Each row comes from the steps of one walk. Every step used is in the known rows, and no mark comes twice. Write the walk behind each row, first mark first.
Known rows
lovu > didelev > rili > lukep > gerer: [  1.0  20.2   0.3  -9.0   2.8   1.1   8.9   6.4   3.6  12.3  10.2   6.2
 -14.5   4.0  -4.6  -5.6   8.0   1.5   6.8  20.4  -9.1  -7.8  16.3 -22.6
  -3.0  25.9  14.7 -17.6   1.3  -7.0 -22.0  33.4  23.0   6.7   3.1   3.8
  12.7   0.6  -5.5  -3.5 -26.6  -7.5   3.2]
didelev > rili > peto > lovu: [ -6.5  12.8  -8.0  -1.5   4.2  -6.5   8.8   3.5  16.6   5.2  -8.4   9.7
 -24.3   9.8   5.7 -14.1   8.3  -8.7  -0.6  -8.5   4.0  -7.3   4.1  -9.7
  11.4  18.1  11.0 -23.4  -9.5  -2.3 -10.0  27.4  20.5  11.5 -19.1   4.2
  -3.9  -0.6  -7.7  -0.6  -9.5  15.6  12.2]
rili > peto > lovu > didelev > gerer: [ -9.0  30.0  -2.5  14.6   7.6   4.2   9.1   7.3  30.3   6.7   8.6  10.5
 -21.3  10.8  10.9 -11.0 -12.6  -6.7  -0.6 -19.5  15.5  -8.2  13.8  -7.4
  10.4  14.8  18.5 -28.1  -0.1  -6.9 -11.6  17.4   4.9   6.3  -1.7   6.0
   7.1  -1.2  -4.3 -10.6  -6.9   1.4  20.1]
rilus > mumip > lukep > didelev > gerer > rili > peto > lovu: [ -0.1  31.0 -10.7   0.1   7.3  10.1  15.4   2.6  22.9  22.3 -26.5  15.2
 -28.1  16.4  11.3  -5.7  -9.5  -3.4   7.0  15.2   1.6 -15.7  -0.5 -31.4
 -21.5   7.2  10.0 -16.2   4.6   6.7 -24.8  42.9  -0.3  18.8 -29.8  20.5
  -2.6  12.0  10.1  -6.1   0.1  17.0  28.0]
lovu > gerer > lukep > mumip: [  5.3  25.8 -23.3  -2.4  -3.4  -3.3  -0.6   9.3   4.5   9.7  12.0  13.6
 -14.1  13.5  22.9 -13.4   3.5  -8.4  20.7  -0.4  -8.5   3.8  10.4 -26.1
 -10.2 -13.0  10.5 -20.6   0.5 -10.6 -10.8  10.6  10.6   7.2 -12.0  10.5
   9.2   2.3  10.3 -12.1 -16.2  19.1  18.9]
gerer > mumip > rilus > lovu > didelev > rili: [ -8.6  23.2 -30.8 -10.9  -0.5  -2.4   3.3  -2.1  11.9   3.1 -29.8   8.3
 -21.3  17.1   6.3   9.7  -2.3  -7.4  14.3  11.4 -18.4  -5.6   2.4 -13.3
  -7.9   3.1   3.1 -28.1   4.2 -17.7 -26.4  18.4  24.4  -5.6 -27.8   1.1
  -7.4  -0.6   7.4   0.3 -42.1   1.1  14.9]
gerer > mumip > didelev > rili > lukep > lovu: [  5.9  30.0 -10.2 -10.9  -8.9   3.7   5.2   0.2   9.3  19.6   3.5   4.5
 -30.7  16.2  12.1  -1.7   5.0   5.8  11.4  24.6 -14.5  -8.1   7.2 -16.2
 -12.4   4.6   0.9  -8.9  -4.2   5.7 -26.0  32.9  10.0   7.2 -24.7  14.2
  -4.8 -12.7  -2.0  10.8 -30.2  15.1  14.8]
didelev > gerer > mumip > lovu > peto > rilus: [-20.6  21.8 -25.1  -7.5   7.0  12.9   1.4   3.7  28.3  19.0  -3.4  14.1
 -31.5  22.2  12.5   3.6 -13.3 -12.7  -6.4  -4.6  -7.2  -3.3  26.8   4.2
  -9.1   8.6   7.0 -25.5   4.0  -7.1 -13.2  19.1  12.1  -2.1 -19.7  17.6
  -9.4   4.4   7.2 -25.0 -14.1   2.8  19.3]
mumip > lukep > gerer > didelev > rili: [ -3.4  18.6  -6.7 -11.0  10.8   5.6   1.6  -9.0  13.6  15.4 -22.2  16.0
  -7.8  10.4   2.8   2.7   2.2 -12.3   8.1  26.2 -12.5  -6.0  -0.2 -14.6
 -21.6   8.8  -1.6 -24.0  -1.1 -13.0 -11.9  40.3  24.4  12.9 -22.0  17.3
  -7.8   3.4  -8.3 -12.6  -7.1  -5.9   1.1]
didelev > rili > lukep > lovu: [  5.1  11.4  -2.8 -16.7  -3.2 -11.4  10.7  14.2   6.1  14.1  14.3   7.2
 -24.5   6.5   0.2 -18.1  18.9   4.1  -2.8  22.0 -18.5  -1.2   6.0 -27.6
   0.9  18.9   6.1 -13.5 -10.7  14.6 -18.8  30.6  18.5  13.7 -10.0  13.8
   2.5  -1.5  -9.5  -4.7 -17.9  22.3   4.4]
peto > rili > lukep > didelev > gerer > mumip: [-20.2  28.4  -8.5  -0.3  -8.4  10.2   2.1   6.1  15.5  18.8   6.2  -4.2
 -14.3  22.9   4.5  -3.2 -12.7  14.2  -2.4  26.1  -6.8  -6.2  32.8 -23.3
 -17.8  22.7   7.0  -5.3  -4.9 -16.2 -19.3  33.0  -2.2  20.2  -2.6   8.1
   2.2   0.2  12.0   0.1 -28.6   1.3  29.2]
lukep > gerer > didelev > rili > peto > rilus > mumip: [ 12.0  27.8  -3.2 -10.7  15.7  20.6   8.4  -6.3   8.4   4.2 -32.6  19.9
 -14.6   7.0   3.6  -4.4   3.6   5.9   8.5  -0.2   2.0  -6.9  -3.4  -9.3
   0.7  24.7  17.3 -20.8  -2.0 -11.2 -10.5  73.9  15.2   7.3  -9.9  22.9
  18.1   8.2   3.8   1.5   1.5  -8.5  11.1]
mumip > didelev > gerer > rili: [-26.0  29.2   3.8  -1.2  -1.8  19.9  -2.4  -8.7  20.3  13.5  -4.3  -2.1
  -7.3  16.9  12.1   9.9   2.7  -5.1   6.7  18.9 -12.4 -11.1  18.9  -5.4
 -37.0  16.5  -9.6 -10.3  -8.0 -12.5 -21.6  14.5  12.9  19.3 -16.3  23.6
 -31.1   4.5  -6.5  -6.9 -19.0 -10.1   7.7]
mumip > rilus > didelev > gerer > lukep > lovu: [ -9.9  26.8 -16.3 -18.8   1.6   6.6  12.1  -0.8  16.1   7.8   1.2   5.9
 -17.1  10.2  15.2   9.2   3.1  -0.4  12.8  20.1 -11.5   3.2  12.3 -18.3
 -27.7  -0.4  10.9 -24.9  -5.1 -21.4 -30.5  47.5  16.9  19.5 -17.9  29.0
   1.6   5.6  -4.9 -31.8 -19.3   3.3  10.5]
lovu > gerer > mumip > lukep > peto: [  1.4  30.7 -26.6  -0.6  -5.6 -18.6   9.6  -2.5  13.3  12.4   5.9  13.6
  -6.1  11.2  21.6  -4.1  -8.6 -12.3  24.2   0.4  -4.2   1.5  18.4  -6.4
  -8.8 -14.6   5.6 -24.0  11.6   0.2 -12.2  15.0   0.7 -10.6 -19.5   9.9
 -10.6  -4.7  14.3 -14.4 -14.9  15.3  13.0]
didelev > rili > peto > rilus > lovu > gerer > lukep: [  1.4   8.3 -13.0 -13.8  15.9   0.0  16.9   1.8  17.8   3.6  -8.9  18.0
 -29.1  18.3  16.0 -13.4  13.9 -14.2  14.2  -9.3   3.8  -8.8  12.0 -13.9
 -10.9  10.6  14.7 -31.8  -6.5  -7.3 -12.5  36.6  40.2  -8.3 -15.5  11.3
   7.9 -10.7 -12.0  -6.1 -11.0  28.6  24.8]
lovu > peto > rilus > didelev > gerer > rili > lukep > mumip: [ -4.1  27.8  -0.8 -10.3   0.0   9.7  11.7   0.8  16.7  16.7   0.7  13.3
 -20.0  28.3  10.4 -10.3  -0.1   1.7   3.8  15.8   0.9 -12.9  25.5 -22.8
 -18.4  13.2  25.6 -17.7   5.2  -3.8 -12.9  47.6   9.4   6.3   1.9  26.4
  21.8   2.5  16.3 -40.1 -14.2   8.2  -1.7]
rilus > didelev > rili > lukep > gerer: [  2.4  15.2  18.2 -23.6   2.3  -1.3  12.3   7.3  -2.6  10.5   0.0   7.9
  -5.3  -0.4  -4.2  -7.5   8.3   7.8  10.9  23.5 -11.0  -4.8   6.6 -28.5
 -12.4  18.3  20.8 -10.8  -2.5 -14.3 -14.7  61.1  18.7  12.7  -8.5  13.6
  16.4  -5.8  -5.0 -16.0 -22.0   1.5  -4.0]
didelev > rili > lukep > peto: [ -1.3  13.9  -6.1 -11.5  -6.9 -17.8   9.7   2.3   3.3   9.0   7.7   4.5
 -24.0   5.1  -1.8 -23.8  17.4   4.6  -2.5  15.8 -27.0  -2.6  24.5 -15.2
  12.8  27.2  14.1  -8.2  -6.3   6.8 -13.9  31.1  14.6  11.2  -5.4  10.1
  -3.8   5.5  -9.9  -9.8 -15.9  15.2  -3.6]
lukep > gerer > didelev > rili > peto > rilus: [  1.2  23.1  -5.4  -8.8  13.2  13.6   7.6 -10.9  15.6   0.7 -21.6  15.7
 -12.1  10.8   5.8  -1.6   3.3  -2.4   6.1  -0.5   7.5  -8.1   4.7  -1.1
  -5.1  27.5  15.0 -24.0  -7.6 -17.9  -2.4  57.7  20.8   9.5  -4.7  22.5
  11.4  -0.9  -2.8  -5.0   6.1 -12.6   3.4]
didelev > gerer > lukep > mumip > lovu: [-15.8  25.4 -26.5  -9.4   4.7  13.5  -7.4  15.8  19.7  22.4  -0.4  11.1
 -36.4  14.3  13.9 -11.8  -0.4  -8.1  -7.5  12.3 -24.5   3.3  10.8 -24.0
  -9.5   3.2   6.0 -16.8  -6.8 -16.8 -16.9  14.8  12.8  23.5 -26.2  21.9
  -6.0  15.1 -10.8 -22.6  -8.3   7.4  14.4]
gerer > rili > peto > mumip > lovu > rilus: [ -3.6  32.0 -15.2   2.1   4.2  14.1   6.3   0.5  11.7  10.3  -9.8   8.1
 -16.8  34.1   9.4  -2.6   8.1 -22.9   6.5  -7.4 -13.9 -20.8   0.8 -12.6
  -6.4  20.3  13.3 -22.7   8.4 -14.4  -6.3  17.6   0.5   3.9 -25.8  10.5
 -16.3  -1.5  15.3 -14.9  -7.4   5.9  -1.7]
lukep > didelev > gerer > rili: [-24.6  25.5 -13.0  -8.2  -6.5   3.4   0.6  -0.2  19.7   6.8  -3.0  -0.4
 -13.1   9.8   4.5   6.0  -9.7  -3.7   1.1  19.2  -0.4 -11.2  15.0 -19.4
 -29.9  16.7   4.4  -6.3  -8.5  -2.0 -10.8  14.1   8.4  28.1  -5.6  23.6
  -9.5  -0.3  17.3  -1.0  -8.9  -9.3  11.4]
didelev > rili > lukep > mumip > rilus > lovu: [  0.7  12.5 -12.5 -21.5  -4.6  -9.8  10.3  13.7  10.3  11.4 -25.3  14.4
 -29.0  16.4   5.2 -21.1  21.9  -2.9  -3.2  25.4 -34.8  -4.4   6.4 -37.2
  -0.6  22.8   3.0 -21.1 -10.0  -9.8 -15.1  35.7  20.7  14.2 -23.9   9.6
   4.2  24.6  -6.6 -18.3 -22.7  27.8  -5.1]
didelev > rili > lukep > mumip: [ -3.0  20.0  -8.3 -12.4  -5.8  -8.4   1.3  18.6   3.8  16.8  -4.3  10.1
 -22.4  13.1  -1.7 -23.2  16.1   1.2  -6.3  28.3 -20.4   0.3   7.2 -30.8
  11.6  17.2   7.7  -7.5 -10.1   1.6 -12.0  28.4  12.4  17.2 -12.2   9.0
   7.1  16.3  -2.6 -11.4 -23.8  17.7   0.0]
lovu > gerer > rili > lukep > mumip > rilus > peto: [  0.6  29.2 -20.1  -1.6  -1.8  -8.2  15.5   0.3   6.9   1.4  -7.3  19.6
 -13.1  21.9  34.7 -13.1   9.2   0.2  25.7  10.7 -24.8  -4.9  18.6 -26.4
 -37.0   6.5  11.6 -24.0   0.6 -14.1  -9.5  20.9  10.4   8.7 -20.3  23.3
  -5.5  18.0  17.7 -40.1  -7.5  18.8  -4.8]
rili > peto > mumip > lukep > gerer > didelev: [  8.5  32.7  -3.6   5.3  11.0   8.8   4.1  -3.8  22.4  21.6 -20.6  22.0
  -8.3  12.9   5.7 -10.1 -10.6 -16.4   1.8   1.5  -2.2 -10.3  -8.2 -11.5
   6.5   9.7  15.7 -24.0   4.4 -13.5   2.6  41.9  -7.1   1.7 -17.6   7.1
  14.1 -12.3   8.7 -12.4   2.7   1.2  -1.0]
peto > mumip > lukep > lovu: [ 11.2  23.9 -17.9  -5.0  -3.6  -0.2   2.3  10.0   9.0  35.2  -1.9   7.8
  -5.9  15.5   3.5  -1.7   1.0 -19.2 -12.2  14.1  -9.2  -3.3  -6.4 -30.6
   9.7  -6.1   0.6 -29.4   7.8   5.2 -23.4  26.9  -3.1   7.4 -17.1   0.7
  -3.7  -8.7  11.0 -13.2 -14.5  28.0   6.8]
peto > rilus > mumip > lukep: [  4.5  17.0  -5.9  -4.7   9.7  10.3   9.4   7.2  -1.9  22.1 -24.6  12.6
  -0.5  25.8   0.4  -0.9   5.4  -7.3  -2.7  18.4  -7.1   3.4   6.3 -14.0
   4.4  -3.4   6.4 -17.7  10.8  -3.4 -28.9  31.0   6.3   2.0 -13.3   5.2
 -14.3  27.5  -0.5 -27.3 -15.3  25.5  31.5]
lovu > didelev > gerer > rili: [-25.7  34.2 -10.2   6.1   3.9  10.6  -4.0   3.0  17.2   9.1   6.8  -1.4
  -4.2  13.6   0.8   7.7  -6.5  -3.1   5.7  15.2  -1.7  -5.6  13.9 -12.1
 -18.4  13.8   5.2 -16.7   1.3  -7.0 -24.9   3.5  14.4   8.7   0.1  15.7
 -11.9  -1.9   2.9  -9.8 -26.9 -23.4  12.6]
rili > lukep > didelev > gerer > mumip > lovu > rilus: [ -9.8  34.2 -12.6  -8.9  -2.6  10.4  12.0  15.6  20.4  13.9  10.8  11.8
 -38.2  29.2   7.7  -4.1 -12.9  -7.1  -1.0  13.9 -18.7 -14.9  31.1 -21.2
 -16.8  18.0  13.4 -10.5   4.2  -3.3  -8.2  28.0  -3.2  14.2 -11.4  19.1
   4.0  14.8  11.4 -18.0 -15.7  13.5  23.6]
mumip > didelev > rili > peto > rilus > lovu: [ -1.0  10.3  12.5 -16.4   4.8   8.4  11.7 -10.9  21.1   4.7 -25.3   8.9
 -25.4  18.8  13.5  -3.3  16.5 -15.4   4.8  -0.8   0.4 -18.8  12.1  -4.7
  -8.9  18.9   2.3 -22.1  -9.1 -12.7 -10.1  37.5  35.1   2.7 -17.4   8.8
 -12.4  -1.3 -15.0   2.3 -14.5  19.8   6.4]
peto > lovu > didelev > gerer > lukep: [ -8.8  28.6 -20.8  15.8   7.7  17.9  -0.2   4.4  14.3  17.2  14.1   1.9
 -25.2  20.1   9.3   0.9 -12.4  -2.0  -1.7  -7.0  -2.0  -5.9  22.6 -20.4
  -5.5   4.9  14.2 -32.6   6.2 -12.4 -36.3  13.9  14.1  14.0  -2.8   4.7
   1.2  -4.3 -11.7 -12.1 -20.0   6.4  43.0]
lukep > mumip > lovu > peto > rili: [ -0.5   9.7 -11.3 -13.3 -11.6  -1.5  -7.6  -4.3  14.7  12.2  -8.7   7.0
 -28.2  18.1  20.4 -11.9  12.8 -14.4   0.4  -3.5 -19.2  -9.3  16.0 -20.8
  -0.6  10.4   3.9 -23.8   2.6 -21.2  -0.2  13.0  18.3  17.4 -22.2   3.1
 -10.4  14.4  18.5 -15.2 -14.7   9.5 -15.8]
didelev > rili > lukep > mumip > lovu > peto > rilus: [  3.5   9.6 -13.5 -18.5  -0.1  -3.2   7.4   4.9  11.5  20.0  -9.6  14.8
 -45.5  26.7   9.5 -17.6  23.8 -12.1  -7.5  14.0 -20.4 -10.2  25.6 -21.2
   6.1  23.7  12.0 -23.7  -1.8  -0.6 -10.7  34.9  28.1   9.7 -15.9  11.7
   4.6  18.1  -1.4 -28.3 -14.0  28.0  -2.9]

Which walk is each row?
[  2.2  32.8  -6.1 -25.0  -2.0   3.2   6.1  10.3  13.0   1.3 -16.7  14.7
 -30.6  21.8  14.0  -7.9  15.3 -23.5   8.4   0.2  -1.5 -14.4  -1.0 -24.9
   5.9   4.6  16.4 -22.6   2.0 -19.3   1.1  50.6  20.5  14.2 -25.8  18.7
   4.4  22.5  11.7 -21.3 -15.8  10.0 -17.4] | lukep > mumip > lovu > rilus > didelev > rili > peto
[ 15.1  17.7 -11.2 -15.0   3.4  -5.3  18.1   0.6  -0.4  14.9  -8.4   9.5
 -34.2  15.8  13.6 -13.0  29.2  -0.5   6.4  -0.4 -25.9  -4.9  35.0 -18.7
   6.7  28.1  12.7 -29.0   5.4   4.0 -27.1  59.7  21.6   1.2 -14.1  17.2
  -5.6  19.9  -7.9 -21.8  -9.1  33.6  15.9] | didelev > rili > lukep > peto > rilus > mumip > lovu > gerer
[ -9.1  43.2 -15.9   1.1   4.9  23.0  12.8  11.4  14.5  17.9  -0.8  10.8
  -8.8  37.0   9.4  11.5 -21.0 -12.3   3.7   1.5   7.9 -12.6  14.9 -24.1
 -17.3 -10.9  10.7 -35.6  18.0 -14.6 -30.7  52.8   0.0   5.7 -18.0  14.0
  -1.5  11.2   7.0 -29.8 -26.3  17.6  33.4] | peto > lovu > rilus > didelev > gerer > mumip > lukep
[ 13.2  22.3 -13.3 -18.2  12.1  -2.5  24.4   6.7  18.2  16.4 -12.3  20.2
 -21.9  13.1  16.4  -6.0  19.2 -14.2  12.6   7.5  17.9  -3.9   2.6 -18.0
  -2.1   2.7   4.9 -33.6  -0.9  14.5 -24.3  64.1  27.2  -5.4 -18.8  20.4
   6.1  10.8   0.8  -9.2  -8.1  31.1  17.7] | didelev > rili > peto > rilus > mumip > lukep > lovu > gerer
[  7.5  29.8 -18.2  -5.5   7.2  12.5  -0.6   0.0   6.9  16.3  -3.3   7.2
 -42.6   4.2  10.4  -7.2   2.1   1.5   7.3  -2.8 -32.0  -3.5  17.4 -19.0
   4.6   6.8  18.9 -18.8  13.2  -5.5 -33.8  31.7  13.5   7.8 -20.0  15.2
  -6.3  11.1  -4.8  -9.8 -16.6   1.9  21.1] | rilus > mumip > lovu > didelev > gerer > lukep > peto
[ 12.1  34.0 -19.5 -13.0  -2.8   1.9  18.4  -5.4  22.4   9.2   5.0  10.5
 -24.3  16.4  31.8   7.2   8.4  -9.1  23.3  -6.6  25.7  -9.4  11.9  -5.4
 -14.7  -0.4   2.2 -33.4  -3.6   4.9 -19.7  50.9  20.0  -5.7 -15.1  23.0
   4.2 -14.3   9.4   7.8 -12.1  20.3  17.9] | lukep > lovu > gerer > mumip > didelev > rili > peto > rilus
[ -7.4  29.7  -8.8  -0.6  13.4   9.7  12.2  10.9  31.8   7.1 -10.4  16.7
 -20.8  19.3   8.9  -8.8 -18.9  -5.0   0.0 -12.0  15.3  -7.6   7.0  -5.1
   4.8   9.0  21.1 -24.4   2.8  -9.3  -9.4  24.2   8.6 -14.5  -4.0   9.9
  13.1  -8.7   0.5  -8.8 -11.7   3.9  24.0] | rili > peto > rilus > lovu > didelev > gerer > mumip
[ -3.2  44.6   7.6  -3.5   2.5  37.4  14.0   8.7   6.1  14.5   0.7  10.0
 -14.0  33.8   5.4  -1.7   6.5   1.9  10.9  19.8 -25.1 -18.7  21.5 -24.2
 -28.0  19.9   1.8  -8.4   9.5  -1.0 -30.7  50.0  -1.6   8.9 -10.8  24.3
  -8.7  34.3   6.1 -12.0 -30.7   8.8  20.3] | lovu > rilus > mumip > didelev > gerer > rili > lukep
[ -4.3  24.1  -1.7 -10.1  -5.0  12.2  14.5  -4.6  -0.8  13.0  -7.4  -1.2
   5.8  20.4   9.5   4.3   1.0  19.5  18.3  26.8 -16.1  -2.3  22.4 -21.1
 -28.7  24.0  14.0 -17.2   3.7 -46.9 -26.1  58.8   0.4  13.1 -15.0   7.9
   2.8   6.4   5.8 -20.3 -27.1  -6.3   7.5] | peto > rili > lukep > gerer > mumip > rilus > didelev
[ 10.7  24.1  -0.1 -12.4   3.4  20.2   7.5  -2.8   1.3  24.2 -13.4  16.2
 -22.3   5.2  14.3  -8.2  -1.9  -1.0  -7.0   7.2 -24.4 -17.9  15.4 -26.9
 -12.1  16.1  15.4 -20.7   2.8 -13.8 -16.9  64.3  17.1  12.9 -14.7   5.5
   7.1  -5.8   9.2  -9.8 -15.7  16.4  -8.1] | rilus > peto > mumip > didelev > rili > lukep > gerer
[ -6.6  24.5 -14.3  -5.9  -1.6  -4.0  18.8  -7.5  22.0   2.8 -10.3   5.3
 -24.1  16.8  12.9  -7.7   8.0   2.8   9.4  11.2 -35.8 -13.3  27.7 -21.7
 -23.8  34.1  10.7 -29.0   3.4 -15.1 -26.3  23.9  13.8   5.2 -10.4  19.8
  -9.8  11.2  -8.0 -26.4 -12.4   3.0  -3.6] | mumip > rilus > lovu > didelev > gerer > rili > lukep > peto
[  5.3  13.5 -11.9 -14.7  -4.7 -16.1  18.0  -8.7  12.5  -0.9 -15.5   6.8
 -29.9  11.4   8.3 -10.3  18.5  -3.7   8.4   8.7 -34.9 -11.9  25.3 -20.6
  -1.2  28.8  11.9 -30.7   2.5 -13.1 -22.7  31.2  27.0   2.1 -10.6   5.2
  -3.5  11.8  -9.1 -17.0 -23.3  15.3  -6.0] | mumip > rilus > lovu > didelev > rili > lukep > peto
[-10.4  41.7  -0.6  -7.7  -3.2  34.9   9.2   6.4  14.6   9.2   5.3  12.0
 -18.0  34.6  24.7  -9.5  -3.0  -1.0  -5.4  10.1 -13.6 -19.2  38.4 -28.3
 -26.0  12.6   6.3 -19.3   3.6 -25.1 -15.1  59.2  14.0  20.1  -0.2  18.5
  -3.0  38.0  14.0 -26.1 -26.3  12.7  -1.4] | lovu > rilus > peto > rili > lukep > mumip > didelev > gerer
[ 15.0  22.4  -4.9  -7.5   7.1   3.9   6.9   5.4  11.3   7.7 -24.1  18.3
 -21.3  32.2  17.2 -13.3  12.9  -4.0   4.4  -4.3 -11.1  -9.5  15.0 -32.8
  -4.9  14.4   8.4 -38.7  -0.7  -6.1  -9.7  49.0  22.7  -1.8  -3.7  17.1
  16.8   3.7  -1.8 -19.9 -10.4  35.3  22.2] | peto > rilus > lovu > gerer > didelev > rili > lukep > mumip
[ 18.9   3.1  11.3 -16.5   3.2  12.5  11.2  -0.5   2.9  18.9  -5.3  15.1
 -27.8   6.7  11.2 -17.8  13.1   7.4  10.0  -1.5 -38.1 -11.3  17.9 -26.7
 -12.9  29.2  13.3 -18.5  11.7 -14.1 -14.7  46.3  10.8   7.3 -23.6   4.4
   1.8  16.0  10.0 -10.8 -12.3  12.6   0.2] | rilus > mumip > lovu > peto > rili > lukep > gerer
[ -5.8  32.8 -18.9 -13.2  -1.7   3.4   7.6  -6.7  11.5  10.9  -9.6   0.4
 -19.7  16.4  14.1   6.2  -6.4  -0.1  -1.0  -6.0  -3.2  -1.8  28.5  -1.2
   2.8   7.8  22.8 -24.3   9.0 -19.2 -21.0  50.4   4.9   5.9 -10.9  25.2
 -10.7   0.4   1.3 -31.5  -3.3   3.2   9.5] | lukep > peto > rilus > didelev > gerer > mumip > lovu
[ 10.2  11.4   8.6 -17.0  -5.0   2.5  15.7 -13.9   9.0  12.0 -13.2   2.2
 -30.9  21.1  12.0 -10.7  23.2  -1.3  -0.9   8.4 -23.9 -19.2  33.5 -15.7
  -6.8  29.4   6.3 -21.4  -2.6  -6.3 -22.3  47.1  27.7   7.0  -7.7  11.5
 -12.4   3.3 -20.6  -7.2 -13.2  31.4   4.5] | mumip > didelev > rili > lukep > peto > rilus > lovu
[  9.4  29.9 -12.9 -15.9  -5.9   1.0  11.4   3.5   1.2  23.3 -13.4   2.4
 -14.5  17.2   2.3   6.2  16.4  -4.5  -1.5  21.3 -17.7  -5.9   7.3 -33.0
   5.7  15.1  11.9 -31.8   1.7 -10.1 -32.8  70.2   6.3  12.5 -15.3   9.3
  14.5  -3.7   9.7 -23.2 -32.3  22.4   1.3] | peto > mumip > rilus > didelev > rili > lukep > lovu
[  6.8  32.8 -13.7  -7.7  10.8  19.1  13.1  11.6  13.5  28.3  -7.9  10.5
 -12.4  20.0   5.3   7.5   0.0  -4.7  -6.3  19.2   9.6  -0.1   9.7 -23.9
  -0.6  -2.0   4.8 -31.1  12.0   7.6 -44.0  50.9  11.7   2.2  -2.0  18.3
   0.8  21.9  -0.1 -21.8 -16.2  16.4  32.6] | peto > rilus > mumip > lukep > lovu > didelev > gerer
[  2.9  46.2  -3.8 -11.2   6.5  14.5  18.6  16.0  29.5  24.6   5.6  18.2
 -12.4  19.8   7.0  -3.4  -8.7 -23.9  -3.8   4.4  16.7 -14.4  -0.7 -26.4
   3.1  -1.7  16.2 -31.1   8.7   0.1 -13.0  69.6  -4.0   0.1 -10.2  18.4
  21.3  -2.8  15.0 -23.6 -14.0  16.7  -0.8] | rili > peto > mumip > lukep > lovu > rilus > didelev > gerer
[ 20.1  32.6 -27.7  -5.4  -4.1  24.4  12.3 -16.0  -5.2  11.7  -1.9   3.1
 -43.1  26.0  16.6  -4.4  13.7  -0.3  12.5  -6.6 -22.3 -20.9  27.8 -23.7
  -5.1   7.1  15.5 -25.6  13.5  -5.9 -44.2  62.3  19.6  16.0 -18.7  12.4
  -6.0  14.1  -4.0   6.3 -20.3  28.4  28.6] | gerer > lukep > peto > lovu > rilus > mumip > didelev > rili
[ -1.8  33.3  -5.3  -5.2  -3.6  30.2   0.0 -13.1   7.2  20.3  -6.9  -3.1
 -22.8  10.3  14.4  -2.5   5.3  14.1   7.3  11.1 -23.3  -7.3  29.9 -17.5
 -14.3  13.2   2.9 -10.2   2.6 -16.6 -41.0  58.5   9.9  18.8 -14.3  16.9
 -12.9  14.7  -3.7   7.5 -26.6   2.7  23.5] | rilus > mumip > didelev > gerer > lukep > peto > rili
[ 16.1  29.6  -5.9  -0.2   2.4   7.5  24.2   4.8  17.1   7.2 -11.1  20.5
 -27.4  26.9  13.2 -11.0  -7.2 -17.2   9.3  -9.3   9.6 -22.1   5.8 -24.3
   0.8   1.8  19.4 -23.0  13.2   1.8  -9.8  43.7  -2.1  10.2 -16.6   5.9
   8.4  22.7  18.2  -7.9  -2.5  31.7  24.7] | rili > peto > lovu > rilus > mumip > lukep > didelev
